Below is a small trained network, with its code and all its weights. Each question gives an input and a target symbol and asks what happens when units are switched off, that is, made to give their printed mean instead of their output.

import numpy as np


def w(rows, s, z=0):
    codes = np.array(rows[::2]) - 128.0
    scale = np.full(codes.shape[1], s)
    scale[-1] = z or s
    return codes * scale


def norm(h):
    return h / np.sqrt((h * h).mean(-1, keepdims=True) + 1e-5)


def f(y):
    return np.maximum(y, 0)


def softmax(a):
    e = np.exp(a - a.max(-1, keepdims=True))
    return e / e.sum(-1, keepdims=True)


def log_softmax(a):
    a = a - a.max(-1, keepdims=True)
    return a - np.log(np.exp(a).sum(-1, keepdims=True))


def net(x, mask):
    ids = ['αγδεζηθμπτφψ'.index(c) for c in x.split()]
    T = len(ids)
    res = E[ids] + P[:T]
    u = 0
    for l in range(2):
        r = norm(res)
        for j in range(2):
            rows = slice(3 * j, 3 * j + 3)
            q, k, v = (r @ M[l][rows].T for M in (Q, K, V))
            z = softmax(np.where(np.tri(T) > 0, q @ k.T / 3**0.5, -1e9)) @ v
            o = O[l][rows]
            res = res + np.where(mask[u + j], z, o[:, -1]) @ o[:, :-1]
        u += 2
        y = f(norm(res) @ A[l][:, :-1].T + A[l][:, -1])
        res = res + np.where(mask[u : u + 4], y, B[l][:, -1]) @ B[l][:, :-1]
        u += 4
    return log_softmax(norm(res)[-1] @ U[:, :-1].T + U[:, -1])


Q, K, V, O, A, B = {}, {}, {}, {}, {}, {}
E = w([
[2,198,231,250,28],'α',
[169,163,215,181,110],'γ',
[64,56,215,172,36],'δ',
[21,193,173,248,11],'ε',
[171,141,217,176,107],'ζ',
[148,138,224,186,90],'η',
[168,149,229,173,113],'θ',
[146,128,245,159,116],'μ',
[203,69,138,184,85],'π',
[226,104,188,164,164],'τ',
[207,132,254,131,174],'φ',
[199,177,99,150,228],'ψ',
],0.013)
P = w([
[104,106,138,252,157],'0',
[182,170,158,213,73],'1',
[85,75,117,204,169],'2',
[190,164,167,161,72],'3',
[98,74,136,161,161],'4',
[194,157,169,124,71],'5',
[107,71,148,130,150],'6',
[194,148,170,86,71],'7',
[111,67,157,97,138],'8',
[197,133,173,47,72],'9',
[115,51,174,71,127],'10',
],0.019)
Q[0] = w([
[133,224,156,96,123],'0.h0',
[129,56,224,156,97],'0.h0',
[65,86,144,125,253],'0.h0',
[114,152,118,68,102],'0.h1',
[105,207,26,107,157],'0.h1',
[201,157,176,185,110],'0.h1',
],0.018)
K[0] = w([
[81,124,71,133,57],'0.h0',
[136,85,132,33,125],'0.h0',
[226,79,88,174,167],'0.h0',
[106,110,156,146,90],'0.h1',
[99,174,163,251,97],'0.h1',
[127,174,89,65,137],'0.h1',
],0.02)
V[0] = w([
[223,145,74,138,211],'0.h0',
[107,179,123,176,132],'0.h0',
[77,247,193,113,222],'0.h0',
[174,59,120,203,70],'0.h1',
[122,214,144,149,198],'0.h1',
[179,115,83,78,180],'0.h1',
],0.012)
O[0] = w([
[199,166,28,194,137,100],'0.h0',
[79,176,126,24,150,166],'0.h0',
[58,215,188,175,254,120],'0.h0',
[141,140,199,66,7,245],'0.h1',
[121,51,28,49,112,253],'0.h1',
[79,183,51,108,139,164],'0.h1',
],0.0084,0.0054)
A[0] = w([
[175,229,130,186,136,110],'0.n0',
[64,52,11,199,192,252],'0.n1',
[160,199,105,7,119,109],'0.n2',
[95,95,182,211,129,184],'0.n3',
],0.015,0.0035)
B[0] = w([
[94,170,131,112,161,168],'0.n0',
[66,48,68,3,144,253],'0.n1',
[168,129,81,171,86,196],'0.n2',
[146,125,76,171,127,198],'0.n3',
],0.019,0.011)
Q[1] = w([
[144,255,150,90,121],'1.h0',
[152,89,82,151,77],'1.h0',
[106,150,147,49,97],'1.h0',
[111,188,163,79,133],'1.h1',
[94,109,147,129,92],'1.h1',
[87,120,144,173,180],'1.h1',
],0.027)
K[1] = w([
[46,187,133,187,26],'1.h0',
[241,75,114,20,111],'1.h0',
[39,138,15,101,29],'1.h0',
[5,210,92,163,29],'1.h1',
[130,72,216,47,104],'1.h1',
[179,184,182,244,144],'1.h1',
],0.014)
V[1] = w([
[182,115,178,69,195],'1.h0',
[5,146,108,86,108],'1.h0',
[70,164,133,140,85],'1.h0',
[60,152,87,168,63],'1.h1',
[137,123,164,166,64],'1.h1',
[174,166,67,62,75],'1.h1',
],0.014)
O[1] = w([
[194,35,148,157,234,58],'1.h0',
[98,137,206,120,153,197],'1.h0',
[115,149,156,96,4,103],'1.h0',
[108,148,254,77,119,168],'1.h1',
[109,108,195,121,203,71],'1.h1',
[251,143,140,108,112,253],'1.h1',
],0.0092,0.0038)
A[1] = w([
[127,157,151,175,83,55],'1.n0',
[149,227,117,73,101,180],'1.n1',
[128,204,102,66,205,253],'1.n2',
[164,230,7,76,105,2],'1.n3',
],0.019,0.0085)
B[1] = w([
[176,127,126,53,185,182],'1.n0',
[57,125,78,189,164,245],'1.n1',
[117,24,83,10,58,254],'1.n2',
[252,127,159,223,59,236],'1.n3',
],0.02,0.0082)
U = w([
[68,188,160,106,94,150],'α',
[86,90,164,186,177,149],'γ',
[214,93,208,31,2,8],'δ',
[72,182,137,117,64,133],'ε',
[147,185,139,105,164,152],'ζ',
[115,116,187,120,94,110],'η',
[140,136,148,137,195,158],'θ',
[199,129,186,88,178,128],'μ',
[144,143,180,113,135,135],'π',
[123,94,45,194,215,93],'τ',
[110,109,75,54,133,161],'φ',
[200,135,73,161,85,125],'ψ',
],0.017,0.016)

Each question gives the input, a string of symbols that net reads in full, and the target symbol t.
The units are the heads (3 rows each of Q, K, V and O) and the neurons (one row each of A and B). Each row of codes is followed by its name. A weight is (code - 128) times the scale printed after its matrix; where a second scale follows, it is the last column's (O, A, B and U).
mask holds one flag per unit, layer by layer, with each layer's heads first. A switched-off unit (its flag False) gives its mean, the last column of its rows in O or B, instead of its output. The means were averaged over made-up inputs and are rounded, as every weight is.
A unit's drop is (log p(t) with every unit on - log p(t) with that unit switched off) / (log p(t) with every unit on - log p(t) with every unit switched off).
The circuit of an input: a set's keep is (log p(t) with only the set's units on - log p(t) with every unit switched off) / (log p(t) with every unit on - log p(t) with every unit switched off). Starting from all 12 units, units are removed one at a time, each time the one whose removal leaves the highest keep (on an exact tie, the one counted first), for as long as the keep stays at least 0.8.
units of the circuit, in order: the units of the circuit, biggest drop first
k most important neurons: the k neurons with the biggest drops, biggest first
k most important neurons of layer l: the k neurons of layer l with the biggest drops, biggest first
which heads matter: for each layer, one digit per head in row order, 1 if its drop is at least 0.15 and else 0, layers parted by /
input ψ ψ μ π, target ψ: units of the circuit, in order : 1.n2
input δ α ψ ψ ψ γ μ δ θ, target γ: 2 most important neurons : 0.n1; 0.n2
input μ η μ φ ψ π ψ π μ ζ π, target δ: 2 most important neurons of layer 0 : 0.n1; 0.n2
input δ ψ φ π ε ζ, target ε: which heads matter : 00 / 10
input ε μ γ, target γ: 2 most important neurons : 0.n2; 1.n2
input τ ψ ψ ψ μ δ ψ ψ ψ ζ, target ψ: which heads matter : 01 / 00
input μ θ ψ ψ α π ψ π, target ψ: which heads matter : 01 / 00
input ψ μ τ δ μ ψ μ ε, target ε: 2 most important neurons : 0.n1; 0.n3
input μ ζ τ ψ ε μ, target ε: which heads matter : 10 / 00
input μ ψ μ δ ε γ ψ ψ ψ ε, target ε: units of the circuit, in order : 1.h0; 0.n1; 1.n1
input φ ζ α, target τ: units of the circuit, in order : 0.n3; 1.n2
input δ ζ ψ μ, target ψ: units of the circuit, in order : 0.n1; 1.n1
input ψ α ζ μ, target α: which heads matter : 10 / 10
input μ ψ γ τ δ, target ψ: most important neuron : 0.n3
input α π ε, target δ: 2 most important neurons : 1.n1; 1.n0
input δ π ζ ψ γ φ δ, target τ: 3 most important neurons : 0.n3; 1.n3; 1.n2
input μ θ τ ζ μ π ζ μ, target μ: which heads matter : 11 / 01
input ψ ψ μ ψ θ ψ δ ψ ζ θ, target ψ: 2 most important neurons : 0.n2; 0.n1
input μ ψ ψ φ ψ τ, target ψ: which heads matter : 00 / 00
input φ ψ φ μ ψ γ μ ζ φ, target τ: units of the circuit, in order : 0.n1; 0.h0; 1.h1
input δ ψ τ ψ θ μ θ ζ θ δ μ, target γ: which heads matter : 00 / 01
input ψ μ δ ψ τ ψ μ π ζ, target δ: units of the circuit, in order : 0.n1
input ζ ψ φ θ θ, target τ: units of the circuit, in order : 0.n1; 1.n3; 1.n2
input ψ ζ η φ, target ψ: units of the circuit, in order : 0.n1; 1.n1
input ψ φ ζ τ ψ μ ψ μ μ μ μ, target γ: 2 most important neurons : 0.n1; 1.n2
